Below is a small trained network, with its code and all its weights. Each question gives an input and a class and asks what happens when units are switched off, that is, made to give their printed mean instead of their output.

import numpy as np


def w(rows, s, z=0):
    codes = np.array(rows[::2]) - 128.0
    scale = np.full(codes.shape[1], s)
    scale[-1] = z or s
    return codes * scale


def f(y):
    return y / 2 * (1 + np.tanh(0.7978845608 * (y + 0.044715 * y**3)))


def log_softmax(a):
    a = a - a.max(-1, keepdims=True)
    return a - np.log(np.exp(a).sum(-1, keepdims=True))


def net(x, mask):
    res = np.array(x, float).reshape(1, 7) / 4 @ E
    y = f(res @ A[0][:, :-1].T + A[0][:, -1])
    res = res + np.where(mask, y, B[0][:, -1]) @ B[0][:, :-1]
    return log_softmax(res[-1] @ U[:, :-1].T + U[:, -1])


A, B = {}, {}
E = w([
[83,160,49,51,132,131],'x0',
[112,230,96,203,125,147],'x1',
[97,90,84,130,177,1],'x2',
[18,100,116,154,58,116],'x3',
[115,140,176,155,186,118],'x4',
[111,103,50,159,197,177],'x5',
[48,138,169,117,157,198],'x6',
],0.0083)
A[0] = w([
[122,181,194,128,143,176,144],'n1',
[72,153,123,133,175,49,187],'n2',
[199,153,113,108,195,131,171],'n3',
[132,186,130,183,180,96,209],'n4',
[141,151,223,116,150,189,184],'n5',
[101,220,122,99,81,159,199],'n6',
[58,142,180,136,95,169,225],'n7',
[86,76,97,157,75,175,158],'n8',
[184,163,32,106,142,182,160],'n9',
[197,125,189,144,119,123,198],'n10',
[42,95,60,76,177,90,161],'n11',
[186,94,90,112,183,135,205],'n12',
[55,76,178,160,109,167,155],'n13',
[107,88,135,203,138,137,178],'n14',
[172,83,161,84,146,67,218],'n15',
[63,152,91,205,119,131,200],'n16',
[98,62,94,31,169,77,147],'n17',
[94,110,64,131,8,137,193],'n18',
[89,216,121,151,144,121,188],'n19',
[195,84,161,108,121,77,207],'n20',
[66,201,158,182,131,42,189],'n21',
[200,125,91,144,191,170,170],'n22',
[145,142,241,147,99,171,145],'n23',
[97,2,128,147,112,141,227],'n24',
[163,155,65,159,219,157,162],'n25',
[92,77,108,50,231,147,252],'n26',
[91,146,69,56,94,100,192],'n27',
[74,217,132,191,152,88,187],'n28',
[241,83,167,153,70,71,174],'n29',
[186,100,111,169,148,163,210],'n30',
[142,159,179,149,141,173,133],'n31',
],0.0091,0.0042)
B[0] = w([
[200,93,157,116,84,156,182],'n1',
[168,88,116,100,179,87,208],'n2',
[152,174,173,152,181,139,201],'n3',
[223,142,105,177,176,107,203],'n4',
[206,116,242,124,72,159,209],'n5',
[179,116,93,62,65,173,213],'n6',
[129,25,133,148,51,141,216],'n7',
[55,102,93,156,93,162,193],'n8',
[107,187,97,132,143,186,214],'n9',
[192,151,170,153,88,95,209],'n10',
[114,66,119,81,174,126,233],'n11',
[110,188,178,128,194,144,203],'n12',
[76,52,156,185,96,147,199],'n13',
[115,124,130,193,133,108,175],'n14',
[107,161,204,110,138,57,231],'n15',
[135,88,53,166,120,119,218],'n16',
[78,116,189,50,203,115,227],'n17',
[41,150,43,104,85,149,235],'n18',
[206,91,79,119,126,133,198],'n19',
[104,195,198,115,118,50,228],'n20',
[158,91,73,136,121,68,219],'n21',
[146,209,159,165,189,184,203],'n22',
[163,109,187,104,46,120,210],'n23',
[32,113,164,154,149,100,229],'n24',
[157,156,95,175,205,179,208],'n25',
[119,114,201,104,204,151,243],'n26',
[97,146,66,28,145,146,215],'n27',
[200,83,74,142,130,97,218],'n28',
[85,254,157,175,51,4,254],'n29',
[121,178,153,210,133,148,193],'n30',
[196,125,167,130,103,148,170],'n31',
],0.008,0.0073)
U = w([
[158,213,138,189,219,228,92],'0',
[71,94,177,22,235,114,32],'1',
[189,86,26,166,159,63,164],'2',
[111,255,182,161,97,9,218],'3',
[72,148,20,31,96,174,255],'4',
[8,49,133,215,109,144,20],'5',
[39,210,84,177,149,196,179],'6',
[175,89,197,114,68,212,212],'7',
],0.0078,0.00061)

Each question gives the input, the list of numbers given to net, and the class t.
The units are the neurons (one row each of A and B). Each row of codes is followed by its name. A weight is (code - 128) times the scale printed after its matrix; where a second scale follows, it is the last column's (A, B and U).
mask holds one flag per neuron, in row order. A switched-off neuron (its flag False) gives its mean, the last column of its row in B, instead of its output. The means were averaged over made-up inputs and are rounded, as every weight is.
A unit's drop is (log p(t) with every unit on - log p(t) with that unit switched off) / (log p(t) with every unit on - log p(t) with every unit switched off).
The circuit of an input: a set's keep is (log p(t) with only the set's units on - log p(t) with every unit switched off) / (log p(t) with every unit on - log p(t) with every unit switched off). Starting from the 12 units with the biggest drops (on a tie, the unit counted first), units are removed one at a time, each time the one whose removal leaves the highest keep (on an exact tie, the one counted first), for as long as the keep stays at least 0.8.
circuit, biggest first: the units of the circuit, biggest drop first
top k neurons: the k neurons with the biggest drops, biggest first
drop when u is switched off: that unit's drop, to one decimal
input [-8,8,6,-7,-7,2,-1], class 0: circuit, biggest first	n25
input [0,6,3,-7,4,-2,-2], class 0: circuit, biggest first	n25, n22
input [-1,5,-4,4,-8,-1,2], class 4: circuit, biggest first	n18, n6
input [4,7,-4,-7,-7,-4,4], class 7: circuit, biggest first	n6, n1
input [-4,7,-5,6,-8,-3,-6], class 4: circuit, biggest first	n18, n6
input [8,2,1,-6,-5,-2,-3], class 4: top 2 neurons	n27, n6
input [2,-1,-8,7,0,2,-6], class 4: top 2 neurons	n18, n6
input [1,6,5,5,-7,6,-8], class 4: top 2 neurons	n18, n27
input [6,-7,-1,-7,-5,8,-8], class 0: top 2 neurons	n22, n9
input [1,-5,-6,-8,8,-8,0], class 3: top 2 neurons	n29, n20
input [1,4,8,0,-7,-7,2], class 2: drop when n9 is switched off	0.1
input [6,-8,-7,4,0,3,8], class 5: drop when n24 is switched off	0.3
input [-8,5,0,3,-4,6,-7], class 6: drop when n13 is switched off	-0.1
input [2,0,8,3,-8,-1,8], class 1: circuit, biggest first	n17
